Below is a small trained network, with its code and all its weights. Each question gives an input and a class and asks what happens when units are switched off, that is, made to give their printed mean instead of their output.

import numpy as np


def w(rows, s, z=0):
    codes = np.array(rows[::2]) - 128.0
    scale = np.full(codes.shape[1], s)
    scale[-1] = z or s
    return codes * scale


def norm(h):
    return h / np.sqrt((h * h).mean(-1, keepdims=True) + 1e-5)


def f(y):
    return y / 2 * (1 + np.tanh(0.7978845608 * (y + 0.044715 * y**3)))


def log_softmax(a):
    a = a - a.max(-1, keepdims=True)
    return a - np.log(np.exp(a).sum(-1, keepdims=True))


def net(x, mask):
    res = np.array(x, float).reshape(1, 4) / 4 @ E
    u = 0
    for l in range(2):
        y = f(norm(res) @ A[l][:, :-1].T + A[l][:, -1])
        res = res + np.where(mask[u : u + 9], y, B[l][:, -1]) @ B[l][:, :-1]
        u += 9
    return log_softmax(norm(res)[-1] @ U[:, :-1].T + U[:, -1])


A, B = {}, {}
E = w([
[183,86,151,163],'x0',
[84,119,101,210],'x1',
[108,21,120,3],'x2',
[70,111,175,198],'x3',
],0.0024)
A[0] = w([
[225,152,164,83,94],'0.n1',
[186,254,119,171,103],'0.n2',
[125,90,120,92,107],'0.n3',
[196,34,210,112,106],'0.n4',
[123,134,120,73,69],'0.n5',
[68,185,54,133,190],'0.n6',
[93,80,155,135,105],'0.n7',
[27,53,190,207,8],'0.n8',
[182,191,63,51,26],'0.n9',
],0.0048,0.0014)
B[0] = w([
[91,205,177,145,187],'0.n1',
[135,130,252,18,252],'0.n2',
[223,145,111,112,153],'0.n3',
[195,163,205,153,209],'0.n4',
[164,118,121,165,140],'0.n5',
[158,136,199,107,210],'0.n6',
[106,159,171,101,142],'0.n7',
[66,211,124,176,211],'0.n8',
[105,190,59,204,185],'0.n9',
],0.0032,0.0015)
A[1] = w([
[153,121,48,80,105],'1.n1',
[20,104,141,199,114],'1.n2',
[199,160,151,188,234],'1.n3',
[74,168,25,126,96],'1.n4',
[161,95,112,57,254],'1.n5',
[148,104,179,129,48],'1.n6',
[71,192,177,167,234],'1.n7',
[2,123,160,192,88],'1.n8',
[111,164,150,168,76],'1.n9',
],0.0066,0.0012)
B[1] = w([
[72,185,48,190,159],'1.n1',
[190,191,246,29,209],'1.n2',
[28,70,130,94,196],'1.n3',
[202,153,200,253,148],'1.n4',
[30,87,118,201,210],'1.n5',
[183,121,146,222,138],'1.n6',
[147,151,95,20,252],'1.n7',
[117,218,230,64,232],'1.n8',
[133,125,83,89,155],'1.n9',
],0.004,0.0033)
U = w([
[71,73,28,146,171],'0',
[141,4,199,168,124],'1',
[158,177,89,231,74],'2',
[145,205,234,38,209],'3',
[214,171,104,151,2],'4',
],0.011,0.0061)

Each question gives the input, the list of numbers given to net, and the class t.
The units are the neurons (one row each of A and B). Each row of codes is followed by its name. A weight is (code - 128) times the scale printed after its matrix; where a second scale follows, it is the last column's (A, B and U).
mask holds one flag per neuron, layer by layer. A switched-off neuron (its flag False) gives its mean, the last column of its row in B, instead of its output. The means were averaged over made-up inputs and are rounded, as every weight is.
A unit's drop is (log p(t) with every unit on - log p(t) with that unit switched off) / (log p(t) with every unit on - log p(t) with every unit switched off).
The circuit of an input: a set's keep is (log p(t) with only the set's units on - log p(t) with every unit switched off) / (log p(t) with every unit on - log p(t) with every unit switched off). Starting from the 12 units with the biggest drops (on a tie, the unit counted first), units are removed one at a time, each time the one whose removal leaves the highest keep (on an exact tie, the one counted first), for as long as the keep stays at least 0.8.
units of the circuit, in order: the units of the circuit, biggest drop first
k most important neurons: the k neurons with the biggest drops, biggest first
top k neurons in layer l: the k neurons of layer l with the biggest drops, biggest first
drop of u: that unit's drop, to one decimal
input [-8,3,0,-3], class 2: units of the circuit, in order => [1.n4 0.n8 1.n2 1.n8]
input [8,-3,-4,-1], class 1: units of the circuit, in order => [1.n8 1.n3]
input [-1,-1,-1,-6], class 0: units of the circuit, in order => [1.n2 1.n8]
input [-8,-3,5,-8], class 2: top neuron in layer 1 => [1.n1]
input [-6,-3,1,-7], class 2: 2 most important neurons => [0.n9 1.n4]
input [8,-2,5,-4], class 1: 2 most important neurons => [0.n4 1.n7]
input [-2,2,1,-8], class 2: 2 most important neurons => [1.n4 0.n9]
input [-4,-5,7,6], class 0: top 2 neurons in layer 1 => [1.n2 1.n8]
input [0,-5,-3,-8], class 4: 3 most important neurons => [0.n9 1.n8 1.n2]
input [-5,-2,4,3], class 1: 3 most important neurons => [1.n7 1.n5 1.n9]
input [0,-8,5,3], class 1: 2 most important neurons => [0.n4 1.n7]
input [-6,-8,3,-6], class 2: top 2 neurons in layer 1 => [1.n1 1.n3]
input [6,4,6,6], class 3: drop of 0.n8 => 0.7
input [-5,6,2,-7], class 2: drop of 0.n9 => 0.1
input [6,-4,2,2], class 1: drop of 1.n6 => 0.0
input [-2,8,0,-6], class 2: drop of 1.n4 => 0.3
input [8,2,-4,-1], class 1: top neuron in layer 1 => [1.n8]
